Below is a small trained network, with its code and all its weights. Each question gives an input and a class and asks what happens when units are switched off, that is, made to give their printed mean instead of their output.

import numpy as np


def w(rows, s, z=0):
    codes = np.array(rows[::2]) - 128.0
    scale = np.full(codes.shape[1], s)
    scale[-1] = z or s
    return codes * scale


def norm(h):
    return h / np.sqrt((h * h).mean(-1, keepdims=True) + 1e-5)


def f(y):
    return y / 2 * (1 + np.tanh(0.7978845608 * (y + 0.044715 * y**3)))


def log_softmax(a):
    a = a - a.max(-1, keepdims=True)
    return a - np.log(np.exp(a).sum(-1, keepdims=True))


def net(x, mask):
    res = np.array(x, float).reshape(1, 5) / 4 @ E
    u = 0
    for l in range(2):
        y = f(norm(res) @ A[l][:, :-1].T + A[l][:, -1])
        res = res + np.where(mask[u : u + 4], y, B[l][:, -1]) @ B[l][:, :-1]
        u += 4
    return log_softmax(norm(res)[-1] @ U[:, :-1].T + U[:, -1])


A, B = {}, {}
E = w([
[138,107,84,104,164,158,128,185,165,64,100],'x0',
[119,217,103,237,225,140,126,114,196,21,54],'x1',
[183,195,217,168,61,236,186,200,102,163,35],'x2',
[196,157,109,183,161,83,156,122,132,187,253],'x3',
[159,136,182,38,172,93,156,220,84,38,42],'x4',
],0.0052)
A[0] = w([
[180,189,241,192,79,46,129,138,110,129,189,35],'0.n1',
[201,206,152,244,156,113,158,167,94,156,126,39],'0.n2',
[135,109,69,131,59,99,112,17,169,147,219,48],'0.n3',
[109,124,201,183,136,253,126,133,93,165,55,5],'0.n4',
],0.0051,0.0018)
B[0] = w([
[246,85,228,128,145,117,146,44,102,93,141,168],'0.n1',
[189,33,95,37,166,241,200,18,249,250,49,197],'0.n2',
[43,113,185,193,141,188,77,113,83,144,162,254],'0.n3',
[15,240,234,231,1,136,185,154,106,93,185,237],'0.n4',
],0.0063,0.0035)
A[1] = w([
[128,152,187,105,173,166,113,149,63,55,7,146],'1.n1',
[193,197,52,137,6,165,167,64,37,255,166,73],'1.n2',
[159,130,16,117,201,61,82,140,153,87,165,2],'1.n3',
[196,76,185,33,69,125,113,197,16,211,153,84],'1.n4',
],0.0056,0.0035)
B[1] = w([
[151,159,105,116,176,116,36,125,142,145,175,254],'1.n1',
[125,128,128,101,216,127,81,173,144,23,27,218],'1.n2',
[163,1,145,183,45,95,226,145,149,52,115,176],'1.n3',
[101,174,12,12,15,2,221,205,66,185,192,253],'1.n4',
],0.0077,0.0042)
U = w([
[80,203,192,177,57,192,142,155,130,134,96,113],'0',
[199,103,178,79,164,109,173,59,103,197,146,24],'1',
[198,146,125,152,177,222,185,102,208,193,101,151],'2',
[40,63,104,191,151,134,61,68,107,178,210,240],'3',
[99,123,88,42,74,78,174,192,71,166,172,232],'4',
[146,33,89,139,161,67,196,125,173,44,117,38],'5',
[121,165,122,88,213,115,9,153,158,71,105,6],'6',
],0.013,0.0023)

Each question gives the input, the list of numbers given to net, and the class t.
The units are the neurons (one row each of A and B). Each row of codes is followed by its name. A weight is (code - 128) times the scale printed after its matrix; where a second scale follows, it is the last column's (A, B and U).
mask holds one flag per neuron, layer by layer. A switched-off neuron (its flag False) gives its mean, the last column of its row in B, instead of its output. The means were averaged over made-up inputs and are rounded, as every weight is.
A unit's drop is (log p(t) with every unit on - log p(t) with that unit switched off) / (log p(t) with every unit on - log p(t) with every unit switched off).
k most important neurons: the k neurons with the biggest drops, biggest first
k most important neurons of layer l: the k neurons of layer l with the biggest drops, biggest first
drop of u: that unit's drop, to one decimal
input [-2,-2,2,3,-2], class 1: most important neuron => [0.n1]
input [0,-3,6,8,3], class 1: 3 most important neurons => [0.n2 0.n1 1.n4]
input [0,-1,2,7,7], class 1: 2 most important neurons => [0.n2 0.n1]
input [6,-3,4,2,-4], class 0: 2 most important neurons => [1.n1 0.n4]
input [4,0,0,-7,-1], class 6: 3 most important neurons => [1.n1 1.n4 0.n3]
input [-6,-3,-1,7,-2], class 1: 2 most important neurons of layer 0 => [0.n1 0.n4]
input [-6,5,2,4,6], class 2: 2 most important neurons => [0.n2 1.n4]
input [-1,5,2,3,7], class 2: 2 most important neurons => [0.n2 1.n2]
input [-2,0,1,-6,-8], class 0: 3 most important neurons => [0.n4 1.n1 1.n2]
input [-6,3,-7,4,7], class 5: 2 most important neurons of layer 1 => [1.n3 1.n4]
input [-4,4,1,-1,4], class 6: 2 most important neurons => [1.n1 1.n3]
input [-6,5,3,-7,7], class 6: 3 most important neurons of layer 1 => [1.n1 1.n4 1.n3]
input [-1,8,4,1,-3], class 2: drop of 0.n2 => 1.1
input [4,3,-1,7,0], class 2: drop of 0.n3 => 0.0
input [2,1,1,8,8], class 1: drop of 1.n2 => 0.1
input [2,8,-8,1,6], class 5: most important neuron of layer 1 => [1.n3]
